[[+0.83 -1.51 -0.82 -0.77 +0.58 -0.77 -0.59 +0.51]
 [+0.10 -1.69 -1.24 +0.50 +0.24 -0.17 +1.19 +0.95]
 [+0.91 -1.13 -0.51 -0.42 +0.72 +1.18 -0.89 +0.22]
 [-1.24 -1.58 -0.87 -0.96 +4.64 -0.52 +0.16 +0.92]
 [-0.51 -2.50 -1.44 -2.71 -2.37 +2.02 +0.58 +1.46]
 [+1.81 -1.91 -0.63 -2.21 -0.46 +0.44 -0.46 +1.13]
 [+0.45 -1.75 -2.06 -2.72 +1.99 +1.64 +0.36 +1.62]
 [+0.92 -1.32 -0.70 -1.63 +0.68 +0.33 -0.81 +0.50]
 [+1.83 +0.67 +1.43 +2.42 +1.92 +0.33 -0.15 -1.35]]
Rows and columns are numbered from 1.
What is the entry at row 1, column 1?
A: +0.83
The entry directly above -1.63 -> -2.72
What is the entry directly above -0.89?
A: +1.19
What is the entry in row 1 and column 2?
A: -1.51
The bottom-right entry: -1.35
The entry just left of -0.63 is -1.91
What is the entry in row 2 and column 3?
A: -1.24
The entry directly below -2.37 -> -0.46
What is the bottom entry of the column that holds the smallest entry?
A: +2.42
The entry in the top-right corner is +0.51
What is the entry in the bottom-left corner?
A: +1.83
The entry just right of the smallest entry -> +1.99
The largest entry is +4.64
What is the entry directly below +0.36?
A: -0.81
The bottom entry of the column that holds the largest entry -> +1.92
The entry just right of -0.70: -1.63
The entry directly above -0.81 is +0.36
The entry just right of -1.75: -2.06
The entry directly above +1.64: +0.44
What is the entry at row 2, column 2?
A: -1.69
What is the entry in row 3 and column 2?
A: -1.13
What is the entry in row 3 and column 3?
A: -0.51
The entry just left of -0.81: +0.33
The entry directly below the largest entry is -2.37
What is the entry directly above -0.42?
A: +0.50
The entry in row 2 and column 1 -> +0.10
What is the entry directly below +1.13?
A: +1.62
The entry just right of -0.42: +0.72
The entry in row 1 and column 3 -> -0.82
What is the entry just right of the largest entry?
A: -0.52

Questions about the array below.
1) What is the minimum?
2) What is the entry just right of the smallest entry?
[[ 0.18 -0.16 -0.17  0.10 -0.13  0.29  0.00  0.03  0.13 -0.22 -0.03 -0.18
  -0.16  0.06  0.28  0.10]
 [ 0.15 -0.07 -0.14  0.12 -0.09  0.24 -0.13 -0.23 -0.12  0.13 -0.06 -0.20
  -0.09 -0.04 -0.22  0.28]
 [-0.25  0.11 -0.15  0.05 -0.06  0.18  0.26  0.26  0.19  0.18  0.20  0.15
  -0.19 -0.22  0.27  0.00]
 [ 0.05  0.01 -0.10  0.03 -0.10  0.18 -0.02 -0.15  0.31  0.02 -0.16 -0.03
   0.05 -0.19  0.03  0.23]
 [-0.06 -0.25  0.25 -0.10  0.19 -0.11 -0.22  0.08  0.00 -0.07 -0.11  0.26
   0.32  0.29 -0.05  0.09]
 [-0.20  0.25  0.30 -0.18 -0.10  0.06 -0.06  0.25  0.32 -0.13  0.17 -0.17
   0.22 -0.16  0.17 -0.22]
 [ 0.18 -0.18  0.15  0.27 -0.17 -0.05  0.29  0.27  0.12  0.17  0.02 -0.22
  -0.19 -0.24 -0.26 -0.01]
 [ 0.01 -0.22 -0.20 -0.25 -0.11  0.01 -0.02  0.10  0.30  0.31  0.20  0.27
  -0.23 -0.16  0.01  0.22]
 [-0.18 -0.17  0.01  0.22 -0.05  0.23 -0.12  0.00  0.06 -0.08  0.11  0.31
   0.21 -0.10 -0.24 -0.14]
 [-0.02 -0.04  0.01  0.04 -0.02 -0.07  0.18  0.10 -0.14 -0.09  0.14 -0.19
  -0.25  0.04  0.15 -0.13]
 [ 0.28  0.19  0.26  0.11  0.11 -0.19 -0.14  0.16 -0.02 -0.16  0.03  0.14
   0.04 -0.19  0.10  0.00]
 [ 0.25 -0.10  0.19  0.12 -0.11  0.05 -0.03  0.00  0.26 -0.22  0.12 -0.15
   0.14 -0.21 -0.07 -0.25]]
1) -0.26
2) -0.01

-1.21,+0.80,+3.07,+3.01,-1.09,+3.33,-0.03,-3.15,+4.70
Give the entry just right of the centre entry.
Answer: +3.33
Give the entry just left of +0.80.
Answer: -1.21
Give the entry just right of +3.01.
Answer: -1.09
